Below are the code and all the weights of a small trained network. Each question names an input and a class and asks about switching units off, where a switched-off unit gives its printed mean instead of its output.

import numpy as np


def w(rows, s, z=0):
    codes = np.array(rows[::2]) - 128.0
    scale = np.full(codes.shape[1], s)
    scale[-1] = z or s
    return codes * scale


def f(y):
    return np.maximum(y, 0)


def log_softmax(a):
    a = a - a.max(-1, keepdims=True)
    return a - np.log(np.exp(a).sum(-1, keepdims=True))


def net(x, mask):
    res = np.array(x, float).reshape(1, 4) / 4 @ E
    y = f(res @ A[0][:, :-1].T + A[0][:, -1])
    res = res + np.where(mask, y, B[0][:, -1]) @ B[0][:, :-1]
    return log_softmax(res[-1] @ U[:, :-1].T + U[:, -1])


A, B = {}, {}
E = w([
[134,29,162,170,54,212,184],'x0',
[157,136,1,76,120,154,194],'x1',
[219,203,87,237,112,180,79],'x2',
[184,105,132,106,47,18,120],'x3',
],0.008)
A[0] = w([
[75,120,222,166,137,100,45,42],'neuron 1',
[136,134,192,230,125,116,78,98],'neuron 2',
[108,192,110,87,212,83,80,148],'neuron 3',
[83,109,201,151,120,119,52,72],'neuron 4',
[154,117,24,60,119,156,189,104],'neuron 5',
[192,178,107,228,164,224,72,36],'neuron 6',
[63,101,179,59,136,103,168,65],'neuron 7',
[157,96,65,96,79,176,201,72],'neuron 8',
[37,133,133,141,227,200,145,89],'neuron 9',
[61,142,137,130,203,221,143,49],'neuron 10',
[26,165,117,190,195,206,137,24],'neuron 11',
[140,73,152,157,66,177,174,7],'neuron 12',
[153,47,161,195,47,192,167,72],'neuron 13',
[130,30,164,174,98,161,169,38],'neuron 14',
[28,64,141,61,151,97,146,54],'neuron 15',
[137,198,103,67,249,46,36,4],'neuron 16',
[173,98,153,102,36,39,130,75],'neuron 17',
[49,50,180,64,169,91,164,14],'neuron 18',
[169,117,138,114,70,13,134,64],'neuron 19',
[85,111,212,167,152,140,57,112],'neuron 20',
[133,73,158,131,28,203,183,31],'neuron 21',
[184,97,138,94,35,29,121,48],'neuron 22',
[70,103,210,152,144,91,81,98],'neuron 23',
[134,45,165,147,102,192,178,65],'neuron 24',
[218,160,108,200,45,103,106,51],'neuron 25',
[103,121,209,133,118,118,81,89],'neuron 26',
[13,80,169,28,140,91,176,87],'neuron 27',
[148,151,2,71,142,124,202,74],'neuron 28',
[58,138,136,133,233,206,143,89],'neuron 29',
[28,114,172,44,132,96,182,67],'neuron 30',
[83,70,115,79,156,110,153,42],'neuron 31',
[106,103,192,160,117,105,59,35],'neuron 32',
[62,94,114,94,146,110,189,100],'neuron 33',
],0.0066,0.0025)
B[0] = w([
[78,141,92,71,121,161,118,197],'neuron 1',
[93,182,61,62,99,182,72,197],'neuron 2',
[39,142,228,200,125,30,228,224],'neuron 3',
[70,160,59,36,107,186,111,184],'neuron 4',
[41,128,60,25,70,193,81,226],'neuron 5',
[251,158,113,159,144,144,56,242],'neuron 6',
[200,192,93,183,129,136,60,207],'neuron 7',
[60,178,81,88,130,147,111,210],'neuron 8',
[175,22,191,61,204,95,137,216],'neuron 9',
[159,44,181,57,225,102,114,205],'neuron 10',
[172,78,170,71,207,104,121,207],'neuron 11',
[100,178,149,145,179,93,168,191],'neuron 12',
[91,210,176,180,185,71,191,234],'neuron 13',
[68,183,163,168,190,78,197,204],'neuron 14',
[209,179,97,186,131,141,97,220],'neuron 15',
[67,195,179,207,169,30,254,240],'neuron 16',
[165,36,163,33,239,112,134,203],'neuron 17',
[184,170,105,172,134,149,95,224],'neuron 18',
[137,61,162,74,215,109,146,197],'neuron 19',
[93,132,91,57,98,151,111,198],'neuron 20',
[72,181,154,170,180,88,185,217],'neuron 21',
[169,64,172,36,236,118,143,205],'neuron 22',
[66,145,67,76,101,215,92,195],'neuron 23',
[96,178,178,172,191,58,190,211],'neuron 24',
[231,136,126,115,205,152,90,210],'neuron 25',
[54,145,62,48,91,208,110,178],'neuron 26',
[215,181,105,187,114,129,79,253],'neuron 27',
[35,140,58,47,102,159,103,230],'neuron 28',
[154,44,171,78,186,97,127,215],'neuron 29',
[214,194,108,206,122,147,70,225],'neuron 30',
[162,169,96,153,137,130,88,183],'neuron 31',
[74,148,67,58,149,170,123,172],'neuron 32',
[175,159,120,139,98,148,79,196],'neuron 33',
],0.0059,0.0067)
U = w([
[220,171,105,180,122,150,83,115],'0',
[54,164,164,176,137,81,207,106],'1',
[45,128,73,80,108,184,105,113],'2',
[172,5,168,94,160,115,132,115],'3',
[105,83,137,154,86,124,119,250],'4',
[121,66,132,185,76,147,137,93],'5',
],0.013)

Each question gives the input, the list of numbers given to net, and the class t.
The units are the neurons (one row each of A and B). Each row of codes is followed by its name. A weight is (code - 128) times the scale printed after its matrix; where a second scale follows, it is the last column's (A, B and U).
mask holds one flag per neuron, in row order. A switched-off neuron (its flag False) gives its mean, the last column of its row in B, instead of its output. The means were averaged over made-up inputs and are rounded, as every weight is.
A unit's drop is (log p(t) with every unit on - log p(t) with that unit switched off) / (log p(t) with every unit on - log p(t) with every unit switched off).
The circuit of an input: a set's keep is (log p(t) with only the set's units on - log p(t) with every unit switched off) / (log p(t) with every unit on - log p(t) with every unit switched off). Starting from the 12 units with the biggest drops (on a tie, the unit counted first), units are removed one at a time, each time the one whose removal leaves the highest keep (on an exact tie, the one counted first), for as long as the keep stays at least 0.8.
circuit, biggest first: the units of the circuit, biggest drop first
unit that matters most: the unit with the biggest drop
top k neurons: the k neurons with the biggest drops, biggest first
drop when u is switched off: that unit's drop, to one decimal
input [-5,3,-2,-5], class 1: circuit, biggest first => [neuron 3]
input [-1,5,-5,2], class 0: circuit, biggest first => [neuron 27; neuron 30]
input [3,4,0,3], class 2: top 4 neurons => [neuron 16; neuron 3; neuron 5; neuron 8]
input [7,6,5,-8], class 3: circuit, biggest first => [neuron 10; neuron 9]
input [7,0,-6,-8], class 3: top 3 neurons => [neuron 9; neuron 10; neuron 29]
input [6,2,3,7], class 3: top 3 neurons => [neuron 17; neuron 22; neuron 16]
input [-3,5,-5,3], class 0: top 3 neurons => [neuron 27; neuron 30; neuron 15]
input [-7,-2,-2,-8], class 3: top 3 neurons => [neuron 9; neuron 29; neuron 10]
input [-8,-7,-8,-2], class 0: top 2 neurons => [neuron 27; neuron 30]
input [-6,-7,0,-3], class 2: top 2 neurons => [neuron 23; neuron 4]
input [-1,-6,0,7], class 3: top 2 neurons => [neuron 17; neuron 22]
input [-8,7,0,-6], class 1: drop when neuron 16 is switched off => 1.0
input [-3,6,-8,-3], class 0: drop when neuron 2 is switched off => 0.0
input [6,-2,4,2], class 1: unit that matters most => neuron 13
input [-4,4,-5,-8], class 3: drop when neuron 9 is switched off => 0.1
